Each row has a name. Each question is about the rows just above it. Places in a row count from 1.

[102 186 148 100 157 154 182 192 202  76 103 139  72 185  89 128]  <75>
[102 107 150 108 170 177 102  98 114  89 105 126  98 103 101 128]  <132>
[100 180 157 102 152 150 178 194 176  63  96 145  59 186  77 128]  <173>
[110 144 164 108 133 135 146 164 133 131 107 137 119 145 123 128]  <200>
[150 109 147 134 169 173 113 101  81 127 162 127 147 107 135 128]  <38>
[140 113 147 127 167 171 119 108  95 124 153 128 138 113 136 128]  <215>
[141 110  93 141 109 109 103  87 113 126 152 123 130 108 133 128]  <92>
[107 180 142 106 155 155 183 191 184 100 109 139  98 180 107 128]  <125>
[148 101 159 137 161 166 106  98  69 120 155 129 137 101 123 128]  <188>
[161 126 113 147 161 161 136 113 148 169 172 119 177 125 172 128]  <134>
[146 118  93 150  68  73 119 118 126 161 143 125 156 119 155 128]  <73>
tags:
[161] -> k_922
[101] -> k_575
[179] -> k_845
[180] -> k_210
[125] -> k_454
[107] -> k_691
[126] -> k_779
[119] -> k_968
The tag of <134>, keyed by place 14:
k_454
Whose row is [150 109 147 134 169 173 113 101  81 127 162 127 147 107 135 128]?
<38>

[102 141 157 155 150 177  63  95 105 121 124  98 147 183 123] = <75>
[107 171 121 102 105 189  93 142 109 165 151 116 147 183  92] = <132>
[117 150 118 126  67 189 161 140  80 114 132 114  97 153 103] = <215>
[142  98 144 150 150  70 158 122 143  93  94 136 100  65 154] = <125>
[106 171 148  79 104 128  56 151 149 165 151 133 105 143 138] = <73>
[113 125 153 156 114 156 135 107  70  67  86  89 114 134 122] = <38>
[142 121 102  93 101  86 161 151 149 133 141 136  97  74 134] = <173>
[106 138 172 138 106 101  93 116 115  71  88  90  64  85 174] = <134>
[111 126 172 156 111  99 104 131 102  77  93  99  67  89 174] = <79>
key -> tag
[106] -> k_706
[174] -> k_965
[103] -> k_504
The tag of <134>, keyed by place 15:
k_965
Where do [142  98 144 150 150  70 158 122 143  93  94 136 100  65 154] appear?
<125>
Whose row is [106 171 148  79 104 128  56 151 149 165 151 133 105 143 138]?
<73>

[112 161  83 157  68 165 141 146 142 104 143 164 106 165 160 124] = <173>
[130 182 104 149 156 185  76 137 170 123 133 145 109 140 123 127] = <188>
[151 112 127 115 155 151 151 101 153 108  96 108  67 151 157 139] = <125>
[114  92 148 163 116 158 137 149 129  90 125 159 109 169 131 133] = <200>
[127 130 100 128 132 126 187 151  97 116 195  93 177 129 112 121] = <134>
[125 112 120  98 149 153 169 143 111 121 157 113 193  74 118 113] = <73>
key -> tag
[115] -> k_517
[169] -> k_667
[90] -> k_520
[163] -> k_523
Look up the entry of <200> at place 4 in the table:
k_523
Whose row is [125 112 120  98 149 153 169 143 111 121 157 113 193  74 118 113]?
<73>
Whose row is [130 182 104 149 156 185  76 137 170 123 133 145 109 140 123 127]?
<188>
Whose row is [151 112 127 115 155 151 151 101 153 108  96 108  67 151 157 139]?
<125>
The row with [114  92 148 163 116 158 137 149 129  90 125 159 109 169 131 133] is
<200>

[166 191 157 166 167 177 171 163 166 167 171 155 161 166 151 164 198 149
 162] = <215>
[197 153 171 156 155 180 174 157 166 179 157 164 186 176 174 162 192 173
 162] = <188>
[159 161 163 171 156 169 166 155 153 162 180 184 150 167 168 160 180 170
 154] = <73>
[165 166 176 178 174 156 165 160 150 167 172 162 171 158 157 218 162 166
 196] = <134>
[197 153 171 156 155 180 174 157 166 179 157 164 170 161 163 168 164 156
 176] = <125>
[160 183 166 171 164 167 169 168 161 162 167 167 155 156 159 181 170 165
 164] = <38>
[172 162 158 159 172 157 183 164 171 171 179 160 170 178 165 167 167 173
 160] = <132>
[177 171 150 161 156 165 166 168 167 163 168 154 163 164 159 196 153 171
 156] = <200>
[175 156 176 157 158 153 188 176 166 156 173 191 167 179 171 170 170 164
 148] = <75>
Table of tags by key:
[167] -> k_260
[160] -> k_74
[162] -> k_204
[161] -> k_556
[168] -> k_18
[166] -> k_726
The tag of <188>, keyed by place 16:
k_204
Whose row is [166 191 157 166 167 177 171 163 166 167 171 155 161 166 151 164 198 149
 162]?
<215>
Whose row is [175 156 176 157 158 153 188 176 166 156 173 191 167 179 171 170 170 164
 148]?
<75>
The row with [159 161 163 171 156 169 166 155 153 162 180 184 150 167 168 160 180 170
 154] is
<73>
The row with [197 153 171 156 155 180 174 157 166 179 157 164 186 176 174 162 192 173
 162] is
<188>
[197 153 171 156 155 180 174 157 166 179 157 164 170 161 163 168 164 156
 176] is in which row?
<125>

[ 73  83 150 120 150 132 150  83 121  78 171] = <200>
[ 75 184  63 104 183 138  62 103 114 114 178] = <75>
[ 93 191 110 147  55 146 178 111 202  91  62] = <38>
[123  55 152 174 138  70 110 110 158 187  67] = <132>
[ 64 199  74 170  89 150 109 160 194 165 165] = <79>
[125 110 125 136  72 197 110 166 174 142 200] = <215>
Table of tags by key:
[90] -> k_160
[137] -> k_163
[150] -> k_771
[110] -> k_429
[138] -> k_819
[89] -> k_842
[55] -> k_885
[183] -> k_148
Look up the entry of <132> at place 5 in the table:
k_819
Whose row is [125 110 125 136  72 197 110 166 174 142 200]?
<215>
Which row holds [123  55 152 174 138  70 110 110 158 187  67]?
<132>

